Below are the code and all the weights of a small trained network. Each question names an input and a class and asks about switching units off, where a switched-off unit gives its printed mean instead of its output.

import numpy as np


def w(rows, s, z=0):
    codes = np.array(rows[::2]) - 128.0
    scale = np.full(codes.shape[1], s)
    scale[-1] = z or s
    return codes * scale


def f(y):
    return np.maximum(y, 0)


def log_softmax(a):
    a = a - a.max(-1, keepdims=True)
    return a - np.log(np.exp(a).sum(-1, keepdims=True))


def net(x, mask):
    res = np.array(x, float).reshape(1, 5) / 4 @ E
    y = f(res @ A[0][:, :-1].T + A[0][:, -1])
    res = res + np.where(mask, y, B[0][:, -1]) @ B[0][:, :-1]
    return log_softmax(res[-1] @ U[:, :-1].T + U[:, -1])


A, B = {}, {}
E = w([
[23,176,254,149],'x0',
[26,59,71,194],'x1',
[89,125,161,93],'x2',
[162,140,85,149],'x3',
[116,25,162,21],'x4',
],0.0078)
A[0] = w([
[112,243,44,157,239],'neuron 1',
[92,173,57,126,197],'neuron 2',
[36,162,146,216,125],'neuron 3',
[141,61,50,198,95],'neuron 4',
[193,227,120,136,242],'neuron 5',
[125,235,213,189,162],'neuron 6',
[80,44,104,172,78],'neuron 7',
[217,205,155,85,240],'neuron 8',
[92,178,155,166,54],'neuron 9',
[153,202,160,2,144],'neuron 10',
[101,169,2,234,189],'neuron 11',
[151,93,160,92,94],'neuron 12',
[183,40,73,61,205],'neuron 13',
[213,130,174,131,191],'neuron 14',
[1,60,49,161,226],'neuron 15',
[239,100,38,120,252],'neuron 16',
[33,154,143,100,117],'neuron 17',
],0.0086,0.0046)
B[0] = w([
[76,140,206,176,232],'neuron 1',
[72,91,153,168,181],'neuron 2',
[63,158,104,221,228],'neuron 3',
[92,90,97,110,184],'neuron 4',
[87,182,254,94,227],'neuron 5',
[188,189,192,215,242],'neuron 6',
[174,89,85,188,173],'neuron 7',
[164,174,216,41,240],'neuron 8',
[127,189,150,176,168],'neuron 9',
[152,143,177,54,220],'neuron 10',
[27,100,146,180,247],'neuron 11',
[154,87,160,68,161],'neuron 12',
[190,11,138,118,228],'neuron 13',
[181,140,176,43,194],'neuron 14',
[94,34,29,221,250],'neuron 15',
[103,44,182,54,254],'neuron 16',
[85,113,144,175,195],'neuron 17',
],0.0073,0.0086)
U = w([
[137,138,207,115,254],'0',
[67,86,99,172,193],'1',
[162,251,159,152,84],'2',
[106,170,68,228,7],'3',
[203,114,113,57,23],'4',
[150,62,70,158,146],'5',
],0.012,0.0044)

Each question gives the input, the list of numbers given to net, and the class t.
The units are the neurons (one row each of A and B). Each row of codes is followed by its name. A weight is (code - 128) times the scale printed after its matrix; where a second scale follows, it is the last column's (A, B and U).
mask holds one flag per neuron, in row order. A switched-off neuron (its flag False) gives its mean, the last column of its row in B, instead of its output. The means were averaged over made-up inputs and are rounded, as every weight is.
A unit's drop is (log p(t) with every unit on - log p(t) with that unit switched off) / (log p(t) with every unit on - log p(t) with every unit switched off).
The circuit of an input: a set's keep is (log p(t) with only the set's units on - log p(t) with every unit switched off) / (log p(t) with every unit on - log p(t) with every unit switched off). Starting from the 12 units with the biggest drops (on a tie, the unit counted first), units are removed one at a time, each time the one whose removal leaves the highest keep (on an exact tie, the one counted first), for as long as the keep stays at least 0.8.
units of the circuit, in order: the units of the circuit, biggest drop first
most important unit: the unit with the biggest drop
top k neurons: the k neurons with the biggest drops, biggest first
drop when u is switched off: that unit's drop, to one decimal
input [2,1,4,-5,3], class 1: units of the circuit, in order => (neuron 8; neuron 5)
input [-1,0,-7,2,-8], class 0: units of the circuit, in order => (neuron 5; neuron 16)
input [2,-5,5,-5,-2], class 2: units of the circuit, in order => (neuron 16; neuron 13; neuron 6)
input [-2,-8,8,-3,1], class 4: units of the circuit, in order => (neuron 1; neuron 11; neuron 3)
input [3,1,2,-8,8], class 1: units of the circuit, in order => (neuron 8; neuron 5)
input [2,-6,2,0,-4], class 2: units of the circuit, in order => (neuron 16; neuron 6)
input [2,0,-1,-4,-6], class 2: top 2 neurons => (neuron 15; neuron 6)
input [5,0,-5,-6,-3], class 2: top 2 neurons => (neuron 15; neuron 6)
input [4,-5,-3,-6,-1], class 2: most important unit => neuron 16
input [-3,8,-2,1,3], class 5: drop when neuron 13 is switched off => 0.3
input [2,4,-8,-3,-4], class 3: drop when neuron 16 is switched off => 0.3
input [8,1,7,4,-3], class 3: drop when neuron 3 is switched off => 0.2
